Below is a small trained network, with its code and all its weights. Each question gives an input and a target symbol and asks what happens when units are switched off, that is, made to give their printed mean instead of their output.

import numpy as np


def w(rows, s, z=0):
    codes = np.array(rows[::2]) - 128.0
    scale = np.full(codes.shape[1], s)
    scale[-1] = z or s
    return codes * scale


def f(y):
    return np.maximum(y, 0)


def softmax(a):
    e = np.exp(a - a.max(-1, keepdims=True))
    return e / e.sum(-1, keepdims=True)


def log_softmax(a):
    a = a - a.max(-1, keepdims=True)
    return a - np.log(np.exp(a).sum(-1, keepdims=True))


def net(x, mask):
    ids = ['αβδεζηλμπσψ'.index(c) for c in x.split()]
    T = len(ids)
    res = E[ids] + P[:T]
    u = 0
    for l in range(3):
        q, k, v = (res @ M[l].T for M in (Q, K, V))
        z = softmax(np.where(np.tri(T) > 0, q @ k.T / 4**0.5, -1e9)) @ v
        res = res + np.where(mask[u], z, O[l][:, -1]) @ O[l][:, :-1]
        u += 1
        y = f(res @ A[l][:, :-1].T + A[l][:, -1])
        res = res + np.where(mask[u : u + 8], y, B[l][:, -1]) @ B[l][:, :-1]
        u += 8
    return log_softmax(res[-1] @ U[:, :-1].T + U[:, -1])


Q, K, V, O, A, B = {}, {}, {}, {}, {}, {}
E = w([
[107,129,52],'α',
[95,189,122],'β',
[154,7,179],'δ',
[156,72,103],'ε',
[57,146,44],'ζ',
[151,91,72],'η',
[113,164,174],'λ',
[160,170,130],'μ',
[100,134,57],'π',
[109,123,171],'σ',
[144,82,123],'ψ',
],0.02)
P = w([
[214,65,135],'0',
[1,113,128],'1',
[87,108,143],'2',
[89,127,151],'3',
[108,120,153],'4',
[125,116,133],'5',
[161,114,139],'6',
[185,125,111],'7',
[211,111,93],'8',
[228,127,75],'9',
[161,126,168],'10',
],0.0074)
Q[0] = w([
[6,73,160],'0.h0',
[196,221,94],'0.h0',
[15,79,3],'0.h0',
[190,36,99],'0.h0',
],0.0078)
K[0] = w([
[54,117,3],'0.h0',
[119,69,154],'0.h0',
[211,99,161],'0.h0',
[91,175,86],'0.h0',
],0.0067)
V[0] = w([
[134,27,109],'0.h0',
[124,167,44],'0.h0',
[194,255,129],'0.h0',
[157,127,156],'0.h0',
],0.0062)
O[0] = w([
[173,94,68,219],'0.h0',
[82,105,69,122],'0.h0',
[181,2,112,7],'0.h0',
[139,125,193,115],'0.h0',
],0.0063,0.0018)
A[0] = w([
[230,129,164,89],'0.n0',
[177,202,151,197],'0.n1',
[196,182,2,174],'0.n2',
[248,144,131,251],'0.n3',
[155,140,190,66],'0.n4',
[148,2,88,170],'0.n5',
[110,178,242,197],'0.n6',
[206,149,167,90],'0.n7',
],0.0088,0.0027)
B[0] = w([
[105,65,149,167],'0.n0',
[43,125,116,202],'0.n1',
[113,108,123,254],'0.n2',
[90,108,183,212],'0.n3',
[126,143,130,140],'0.n4',
[118,148,114,236],'0.n5',
[184,31,2,196],'0.n6',
[130,159,177,152],'0.n7',
],0.0076,0.006)
Q[1] = w([
[1,87,119],'1.h0',
[153,200,215],'1.h0',
[190,218,206],'1.h0',
[170,130,77],'1.h0',
],0.0088)
K[1] = w([
[247,172,105],'1.h0',
[45,114,104],'1.h0',
[78,61,130],'1.h0',
[112,188,187],'1.h0',
],0.011)
V[1] = w([
[189,81,54],'1.h0',
[72,255,81],'1.h0',
[159,110,157],'1.h0',
[138,55,67],'1.h0',
],0.009)
O[1] = w([
[176,186,48,184],'1.h0',
[74,23,65,103],'1.h0',
[125,121,147,85],'1.h0',
[254,83,64,253],'1.h0',
],0.0084,0.0032)
A[1] = w([
[60,75,121,77],'1.n0',
[189,215,155,156],'1.n1',
[202,254,132,73],'1.n2',
[159,205,179,253],'1.n3',
[127,30,138,137],'1.n4',
[147,141,22,218],'1.n5',
[79,238,77,111],'1.n6',
[161,85,96,127],'1.n7',
],0.009,0.0062)
B[1] = w([
[221,97,51,145],'1.n0',
[168,39,75,153],'1.n1',
[152,132,180,147],'1.n2',
[45,1,183,169],'1.n3',
[69,149,56,172],'1.n4',
[110,10,220,254],'1.n5',
[244,99,188,176],'1.n6',
[90,160,184,167],'1.n7',
],0.0061,0.011)
Q[2] = w([
[153,100,214],'2.h0',
[97,248,66],'2.h0',
[51,144,118],'2.h0',
[119,93,148],'2.h0',
],0.016)
K[2] = w([
[184,6,135],'2.h0',
[82,185,67],'2.h0',
[255,96,61],'2.h0',
[80,69,181],'2.h0',
],0.011)
V[2] = w([
[174,122,24],'2.h0',
[153,148,248],'2.h0',
[2,213,167],'2.h0',
[85,42,97],'2.h0',
],0.0071)
O[2] = w([
[130,94,21,86],'2.h0',
[85,208,234,183],'2.h0',
[75,1,89,6],'2.h0',
[101,209,40,207],'2.h0',
],0.0082,0.014)
A[2] = w([
[200,130,65,151],'2.n0',
[81,121,187,1],'2.n1',
[57,193,97,121],'2.n2',
[254,181,227,152],'2.n3',
[75,179,126,229],'2.n4',
[144,136,24,103],'2.n5',
[231,100,123,119],'2.n6',
[160,166,84,78],'2.n7',
],0.009,0.0088)
B[2] = w([
[56,175,139,160],'2.n0',
[104,167,80,152],'2.n1',
[121,83,125,147],'2.n2',
[123,122,87,250],'2.n3',
[164,11,106,187],'2.n4',
[156,130,209,162],'2.n5',
[144,118,85,139],'2.n6',
[47,121,174,139],'2.n7',
],0.011,0.024)
U = w([
[53,152,115,91],'α',
[82,42,80,255],'β',
[107,173,174,173],'δ',
[166,113,114,85],'ε',
[5,132,103,55],'ζ',
[96,156,69,127],'η',
[147,84,156,63],'λ',
[67,74,196,150],'μ',
[59,135,113,63],'π',
[141,96,147,46],'σ',
[149,93,146,46],'ψ',
],0.013,0.0056)

Each question gives the input, a string of symbols that net reads in full, and the target symbol t.
The units are the heads (4 rows each of Q, K, V and O) and the neurons (one row each of A and B). Each row of codes is followed by its name. A weight is (code - 128) times the scale printed after its matrix; where a second scale follows, it is the last column's (O, A, B and U).
mask holds one flag per unit, layer by layer, with each layer's heads first. A switched-off unit (its flag False) gives its mean, the last column of its rows in O or B, instead of its output. The means were averaged over made-up inputs and are rounded, as every weight is.
A unit's drop is (log p(t) with every unit on - log p(t) with that unit switched off) / (log p(t) with every unit on - log p(t) with every unit switched off).
The circuit of an input: a set's keep is (log p(t) with only the set's units on - log p(t) with every unit switched off) / (log p(t) with every unit on - log p(t) with every unit switched off). Starting from the 12 units with the biggest drops (on a tie, the unit counted first), units are removed one at a time, each time the one whose removal leaves the highest keep (on an exact tie, the one counted first), for as long as the keep stays at least 0.8.
units of the circuit, in order: the units of the circuit, biggest drop first
top k neurons: the k neurons with the biggest drops, biggest first
k most important neurons of layer l: the k neurons of layer l with the biggest drops, biggest first
input μ β η, target μ: units of the circuit, in order : (2.h0 1.h0 0.n6 0.n3)
input μ β ε, target μ: units of the circuit, in order : (2.h0 1.h0 0.n3 1.n3)
input β ψ σ, target β: top neuron : (1.n6)
input μ η μ η, target μ: top 2 neurons : (0.n6 0.n3)
input η η μ, target η: units of the circuit, in order : (2.h0 1.n5)
input μ λ α β, target μ: units of the circuit, in order : (2.h0 1.h0 0.n3 0.h0)
input η β μ β ε μ η μ ε, target η: units of the circuit, in order : (1.n5 1.h0 2.h0 1.n1)
input δ μ δ μ ζ λ δ α, target δ: units of the circuit, in order : (1.h0 2.h0)
input μ η μ μ β μ, target μ: 2 most important neurons of layer 1 : (1.n3 1.n6)
input μ μ β μ β β μ η ζ, target μ: top 4 neurons : (0.n3 1.n5 0.n6 0.n7)
input ζ β η, target ζ: top 3 neurons : (2.n0 2.n7 2.n4)
input β α δ β δ β, target β: 2 most important neurons of layer 0 : (0.n1 0.n5)
input δ μ δ μ β η π, target δ: 2 most important neurons of layer 1 : (1.n2 1.n4)
input ζ δ β β μ δ δ, target ζ: 2 most important neurons of layer 1 : (1.n5 1.n4)
input δ η β η δ σ, target δ: units of the circuit, in order : (2.h0)
input ε η μ, target ε: top 4 neurons : (1.n1 2.n0 1.n2 2.n3)
input ζ π α δ β ζ β λ, target ζ: top 2 neurons : (2.n0 2.n7)
input μ μ β η μ π, target μ: top 4 neurons : (0.n3 0.n6 0.n7 1.n5)
input μ ζ β α μ δ δ σ β η β, target μ: top 4 neurons : (0.n6 0.n3 0.n7 1.n3)
input μ μ ζ β β α, target μ: top 2 neurons : (0.n3 0.n6)
